Below are the code and all the weights of a small trained network. Each question names an input and a class and asks about switching units off, where a switched-off unit gives its printed mean instead of its output.

import numpy as np


def w(rows, s, z=0):
    codes = np.array(rows[::2]) - 128.0
    scale = np.full(codes.shape[1], s)
    scale[-1] = z or s
    return codes * scale


def f(y):
    return y / 2 * (1 + np.tanh(0.7978845608 * (y + 0.044715 * y**3)))


def log_softmax(a):
    a = a - a.max(-1, keepdims=True)
    return a - np.log(np.exp(a).sum(-1, keepdims=True))


def net(x, mask):
    res = np.array(x, float).reshape(1, 7) / 4 @ E
    y = f(res @ A[0][:, :-1].T + A[0][:, -1])
    res = res + np.where(mask, y, B[0][:, -1]) @ B[0][:, :-1]
    return log_softmax(res[-1] @ U[:, :-1].T + U[:, -1])


A, B = {}, {}
E = w([
[236,52,36,143],'x0',
[130,131,128,125],'x1',
[129,129,128,127],'x2',
[127,127,128,130],'x3',
[108,233,2,174],'x4',
[47,64,50,51],'x5',
[130,130,128,126],'x6',
],0.015)
A[0] = w([
[243,150,133,177,213],'N0',
[33,67,47,7,171],'N1',
[126,178,168,172,80],'N2',
[135,175,171,226,158],'N3',
[85,229,4,208,161],'N4',
[2,185,195,145,253],'N5',
],0.011)
B[0] = w([
[154,89,157,217,211],'N0',
[55,85,81,80,250],'N1',
[151,139,98,61,152],'N2',
[203,149,149,110,185],'N3',
[147,218,25,179,251],'N4',
[153,212,165,5,237],'N5',
],0.014,0.024)
U = w([
[187,135,229,98,240],'0',
[219,189,103,110,75],'1',
[56,116,178,62,149],'2',
[85,187,74,88,85],'3',
[167,58,183,186,254],'4',
[178,148,102,214,9],'5',
[187,6,65,77,184],'6',
[137,89,13,144,6],'7',
],0.014,0.0046)

Each question gives the input, the list of numbers given to net, and the class t.
The units are the neurons (one row each of A and B). Each row of codes is followed by its name. A weight is (code - 128) times the scale printed after its matrix; where a second scale follows, it is the last column's (A, B and U).
mask holds one flag per neuron, in row order. A switched-off neuron (its flag False) gives its mean, the last column of its row in B, instead of its output. The means were averaged over made-up inputs and are rounded, as every weight is.
A unit's drop is (log p(t) with every unit on - log p(t) with that unit switched off) / (log p(t) with every unit on - log p(t) with every unit switched off).
The circuit of an input: a set's keep is (log p(t) with only the set's units on - log p(t) with every unit switched off) / (log p(t) with every unit on - log p(t) with every unit switched off). Starting from all 6 units, units are removed one at a time, each time the one whose removal leaves the highest keep (on an exact tie, the one counted first), for as long as the keep stays at least 0.8.
circuit, biggest first: the units of the circuit, biggest drop first
unit that matters most: the unit with the biggest drop
k most important neurons: the k neurons with the biggest drops, biggest first
drop when u is switched off: that unit's drop, to one decimal
input [3,3,0,4,6,0,-8], class 5: circuit, biggest first	N1, N5
input [2,4,8,3,6,5,-3], class 7: unit that matters most	N5
input [1,2,2,-4,-3,5,-7], class 6: 2 most important neurons	N5, N4
input [-5,7,8,0,-4,-2,2], class 0: circuit, biggest first	N4, N1
input [-6,-6,-3,-8,-7,-1,-6], class 0: 2 most important neurons	N1, N4
input [5,-4,5,-6,-3,0,8], class 4: 3 most important neurons	N4, N1, N5
input [1,-5,5,-5,4,-1,-6], class 5: circuit, biggest first	N5, N1
input [0,2,8,-4,-3,6,8], class 2: 2 most important neurons	N4, N0
input [-8,-5,6,-8,1,-6,-7], class 1: 2 most important neurons	N2, N0
input [-7,-8,-6,-3,-4,0,4], class 0: 3 most important neurons	N1, N4, N5
input [2,-4,1,5,-2,2,-4], class 6: 2 most important neurons	N4, N5
input [3,-6,6,-7,7,-8,1], class 5: 2 most important neurons	N0, N5
input [1,4,-8,3,5,4,5], class 7: 2 most important neurons	N5, N4
input [3,6,1,-8,1,-8,3], class 5: 2 most important neurons	N0, N5
input [-3,1,-2,-5,4,-1,2], class 1: unit that matters most	N1
input [1,-3,3,3,3,-3,-2], class 5: 2 most important neurons	N5, N0
input [2,4,-2,-3,4,-8,1], class 5: drop when N5 is switched off	0.6
input [3,-1,-1,4,-8,-5,-4], class 4: drop when N5 is switched off	0.4
input [7,-4,0,8,-8,-7,2], class 4: drop when N0 is switched off	0.0
input [-2,4,1,6,3,-1,-5], class 1: circuit, biggest first	N1
